Below is a small trained network, with its code and all its weights. Each question gives an input and a target symbol and asks what happens when units are switched off, that is, made to give their printed mean instead of their output.

import numpy as np


def w(rows, s, z=0):
    codes = np.array(rows[::2]) - 128.0
    scale = np.full(codes.shape[1], s)
    scale[-1] = z or s
    return codes * scale


def f(y):
    return np.maximum(y, 0)


def softmax(a):
    e = np.exp(a - a.max(-1, keepdims=True))
    return e / e.sum(-1, keepdims=True)


def log_softmax(a):
    a = a - a.max(-1, keepdims=True)
    return a - np.log(np.exp(a).sum(-1, keepdims=True))


def net(x, mask):
    ids = ['ΘΛΠΩαβδεμξτ'.index(c) for c in x.split()]
    T = len(ids)
    res = E[ids] + P[:T]
    r = res
    for j in range(2):
        rows = slice(4 * j, 4 * j + 4)
        q, k, v = (r @ M[0][rows].T for M in (Q, K, V))
        z = softmax(np.where(np.tri(T) > 0, q @ k.T / 4**0.5, -1e9)) @ v
        o = O[0][rows]
        res = res + np.where(mask[j], z, o[:, -1]) @ o[:, :-1]
    y = f(res @ A[0][:, :-1].T + A[0][:, -1])
    res = res + np.where(mask[2:6], y, B[0][:, -1]) @ B[0][:, :-1]
    return log_softmax(res[-1] @ U[:, :-1].T + U[:, -1])


Q, K, V, O, A, B = {}, {}, {}, {}, {}, {}
E = w([
[100,97,106],'Θ',
[157,200,166],'Λ',
[108,100,86],'Π',
[152,179,159],'Ω',
[165,176,163],'α',
[99,26,130],'β',
[6,170,180],'δ',
[203,63,66],'ε',
[5,119,45],'μ',
[21,196,56],'ξ',
[74,112,142],'τ',
],0.016)
P = w([
[211,228,2],'0',
[68,157,53],'1',
[97,159,65],'2',
[108,171,82],'3',
[71,157,60],'4',
[82,156,73],'5',
[99,158,66],'6',
[70,156,64],'7',
[88,150,72],'8',
[109,160,70],'9',
[63,125,93],'10',
[80,124,72],'11',
[91,121,101],'12',
],0.0028)
Q[0] = w([
[254,101,216],'H1',
[162,170,118],'H1',
[71,151,75],'H1',
[109,104,28],'H1',
[93,131,136],'H2',
[233,155,176],'H2',
[150,88,18],'H2',
[196,176,137],'H2',
],0.0096)
K[0] = w([
[247,137,93],'H1',
[153,125,112],'H1',
[30,114,107],'H1',
[86,174,101],'H1',
[97,90,96],'H2',
[117,241,159],'H2',
[164,122,129],'H2',
[128,224,99],'H2',
],0.012)
V[0] = w([
[166,121,58],'H1',
[41,241,148],'H1',
[119,204,142],'H1',
[78,121,122],'H1',
[129,254,120],'H2',
[170,173,166],'H2',
[118,127,139],'H2',
[73,108,79],'H2',
],0.0088)
O[0] = w([
[96,122,77,253],'H1',
[188,200,169,238],'H1',
[172,213,128,141],'H1',
[110,184,167,199],'H1',
[106,254,149,62],'H2',
[128,200,71,43],'H2',
[133,119,102,97],'H2',
[157,69,233,212],'H2',
],0.0078,0.0019)
A[0] = w([
[61,180,103,156],'N1',
[254,83,145,133],'N2',
[232,67,34,2],'N3',
[140,63,128,155],'N4',
],0.0094,0.0071)
B[0] = w([
[96,3,96,208],'N1',
[80,186,245,229],'N2',
[15,223,141,242],'N3',
[222,102,126,253],'N4',
],0.0075,0.0059)
U = w([
[3,122,93,212],'Θ',
[38,200,255,30],'Λ',
[78,143,131,4],'Π',
[232,129,32,148],'Ω',
[75,149,122,88],'α',
[81,141,151,139],'β',
[145,157,97,15],'δ',
[224,72,162,203],'ε',
[140,203,44,172],'μ',
[141,154,156,164],'ξ',
[176,125,96,102],'τ',
],0.0092,0.004)

Each question gives the input, a string of symbols that net reads in full, and the target symbol t.
The units are the heads (4 rows each of Q, K, V and O) and the neurons (one row each of A and B). Each row of codes is followed by its name. A weight is (code - 128) times the scale printed after its matrix; where a second scale follows, it is the last column's (O, A, B and U).
mask holds one flag per unit, heads first, then neurons. A switched-off unit (its flag False) gives its mean, the last column of its rows in O or B, instead of its output. The means were averaged over made-up inputs and are rounded, as every weight is.
A unit's drop is (log p(t) with every unit on - log p(t) with that unit switched off) / (log p(t) with every unit on - log p(t) with every unit switched off).
The circuit of an input: a set's keep is (log p(t) with only the set's units on - log p(t) with every unit switched off) / (log p(t) with every unit on - log p(t) with every unit switched off). Starting from all 6 units, units are removed one at a time, each time the one whose removal leaves the highest keep (on an exact tie, the one counted first), for as long as the keep stays at least 0.8.
units of the circuit, in order: the units of the circuit, biggest drop first
top k neurons: the k neurons with the biggest drops, biggest first
drop of u: that unit's drop, to one decimal
input β Π ε Π, target ε: units of the circuit, in order -> [H2, N3]
input β ξ δ δ ε, target Λ: top 2 neurons -> [N2, N3]
input τ ξ ξ ξ Λ ε, target Λ: top 2 neurons -> [N2, N4]
input ε ε ε β, target ε: units of the circuit, in order -> [N4, H2]
input Λ μ α, target μ: units of the circuit, in order -> [H2, N2]
input Λ ε δ Π, target Λ: top 3 neurons -> [N2, N4, N1]
input Θ Λ ε δ δ ε ε Λ β, target ε: units of the circuit, in order -> [H2, N4]
input ε Λ Λ ε δ Π, target Λ: units of the circuit, in order -> [H1]
input β β ξ Λ Λ Λ β Λ ε Ω Θ, target ε: top 2 neurons -> [N3, N4]
input ξ ξ Θ, target Λ: units of the circuit, in order -> [H1, H2]
input ε Λ β ε ε τ, target ε: top 3 neurons -> [N3, N4, N2]
input ξ ε ε ε ε β ε, target Θ: drop of H1 -> 0.7
input ε Π Ω, target Θ: drop of N3 -> -0.2
input ε Ω ε β τ β Λ Ω μ Θ, target ε: drop of H2 -> 0.6
